Here is a tiny trained network, its code and every weight. The questions are about switching its units off for an input and a class, where a switched-off unit gives its printed mean instead of its output.

import numpy as np


def w(rows, s, z=0):
    codes = np.array(rows[::2]) - 128.0
    scale = np.full(codes.shape[1], s)
    scale[-1] = z or s
    return codes * scale


def norm(h):
    return h / np.sqrt((h * h).mean(-1, keepdims=True) + 1e-5)


def f(y):
    return np.maximum(y, 0)


def log_softmax(a):
    a = a - a.max(-1, keepdims=True)
    return a - np.log(np.exp(a).sum(-1, keepdims=True))


def net(x, mask):
    res = np.array(x, float).reshape(1, 7) / 4 @ E
    u = 0
    for l in range(4):
        y = f(norm(res) @ A[l][:, :-1].T + A[l][:, -1])
        res = res + np.where(mask[u : u + 3], y, B[l][:, -1]) @ B[l][:, :-1]
        u += 3
    return log_softmax(norm(res)[-1] @ U[:, :-1].T + U[:, -1])


A, B = {}, {}
E = w([
[117,46,157],'x0',
[157,172,230],'x1',
[59,77,255],'x2',
[55,3,57],'x3',
[57,238,196],'x4',
[93,105,156],'x5',
[44,195,106],'x6',
],0.0041)
A[0] = w([
[35,45,153,84],'L0N0',
[221,186,225,126],'L0N1',
[226,103,253,2],'L0N2',
],0.0061,0.0026)
B[0] = w([
[156,135,60,214],'L0N0',
[48,22,198,252],'L0N1',
[53,1,252,200],'L0N2',
],0.0074,0.0034)
A[1] = w([
[12,2,93,254],'L1N0',
[127,222,29,51],'L1N1',
[49,18,48,80],'L1N2',
],0.0076,0.0021)
B[1] = w([
[166,253,218,254],'L1N0',
[137,116,11,162],'L1N1',
[254,215,174,202],'L1N2',
],0.0092,0.008)
A[2] = w([
[182,119,162,111],'L2N0',
[143,9,128,5],'L2N1',
[119,138,135,98],'L2N2',
],0.016,0.0029)
B[2] = w([
[212,160,117,253],'L2N0',
[98,145,127,137],'L2N1',
[191,252,105,148],'L2N2',
],0.011,0.0052)
A[3] = w([
[117,167,106,174],'L3N0',
[72,143,120,197],'L3N1',
[134,3,210,2],'L3N2',
],0.014,0.00069)
B[3] = w([
[128,73,164,251],'L3N0',
[127,254,134,172],'L3N1',
[108,73,162,242],'L3N2',
],0.0099,0.0027)
U = w([
[50,152,8,2],'0',
[82,190,137,16],'1',
[164,92,31,152],'2',
[238,169,127,248],'3',
[114,3,192,79],'4',
],0.015,0.0034)

Each question gives the input, the list of numbers given to net, and the class t.
The units are the neurons (one row each of A and B). Each row of codes is followed by its name. A weight is (code - 128) times the scale printed after its matrix; where a second scale follows, it is the last column's (A, B and U).
mask holds one flag per neuron, layer by layer. A switched-off neuron (its flag False) gives its mean, the last column of its row in B, instead of its output. The means were averaged over made-up inputs and are rounded, as every weight is.
A unit's drop is (log p(t) with every unit on - log p(t) with that unit switched off) / (log p(t) with every unit on - log p(t) with every unit switched off).
The circuit of an input: a set's keep is (log p(t) with only the set's units on - log p(t) with every unit switched off) / (log p(t) with every unit on - log p(t) with every unit switched off). Starting from all 12 units, units are removed one at a time, each time the one whose removal leaves the highest keep (on an exact tie, the one counted first), for as long as the keep stays at least 0.8.
circuit, biggest first: the units of the circuit, biggest drop first
most important unit: the unit with the biggest drop
k most important neurons: the k neurons with the biggest drops, biggest first
drop of u: that unit's drop, to one decimal
input [1,-5,-3,0,3,-1,8], class 0: most important unit : L0N1
input [-5,-2,0,-3,4,-6,-1], class 1: circuit, biggest first : L1N2, L2N0, L1N0
input [-2,-3,-4,1,-3,0,6], class 0: 4 most important neurons : L0N1, L0N2, L1N1, L2N0
input [-8,-2,-8,-3,0,8,6], class 2: circuit, biggest first : L1N1, L1N0
input [-6,-1,-7,7,4,2,1], class 0: circuit, biggest first : L1N1, L2N0
input [-3,-2,-1,-8,-5,-3,6], class 0: 2 most important neurons : L1N1, L1N0
input [6,5,7,-6,6,4,5], class 4: circuit, biggest first : L1N0, L1N2
input [4,-6,-4,-3,2,-1,-3], class 2: 2 most important neurons : L0N1, L0N2
input [-1,-5,-2,-6,-2,-5,0], class 2: circuit, biggest first : L1N0, L1N2, L2N0
input [-1,-3,-6,3,4,3,5], class 0: circuit, biggest first : L0N2, L1N1, L2N0
input [-1,-2,-8,0,-8,-2,-3], class 2: circuit, biggest first : L1N0, L0N1, L0N2, L1N1
input [-2,-8,-5,-4,-4,-2,-4], class 2: 3 most important neurons : L1N0, L0N1, L1N2
input [-1,-5,-4,-7,-1,-8,-3], class 2: 4 most important neurons : L1N0, L1N2, L1N1, L0N2
input [-4,-6,2,8,6,2,6], class 3: circuit, biggest first : L1N2
input [7,-2,1,-4,2,3,-4], class 4: 2 most important neurons : L0N2, L3N2
input [2,-1,-6,6,6,-4,6], class 0: 2 most important neurons : L0N1, L0N2
input [-5,2,-5,-3,-2,-7,0], class 2: 4 most important neurons : L1N0, L1N1, L1N2, L2N0
input [-6,-5,-8,0,-7,-6,-8], class 2: 3 most important neurons : L1N0, L0N1, L1N2
input [-6,-1,-6,-4,-8,-4,0], class 2: 4 most important neurons : L1N0, L1N2, L1N1, L2N0
input [-7,1,1,6,4,-2,7], class 0: 3 most important neurons : L0N1, L0N2, L1N1
input [-7,3,3,-7,-6,-5,-7], class 4: most important neuron : L1N2
input [-5,-2,1,1,4,-1,5], class 0: drop of L1N0 : 0.4
input [-5,-6,-8,-4,-3,-2,-5], class 2: drop of L1N0 : 0.4
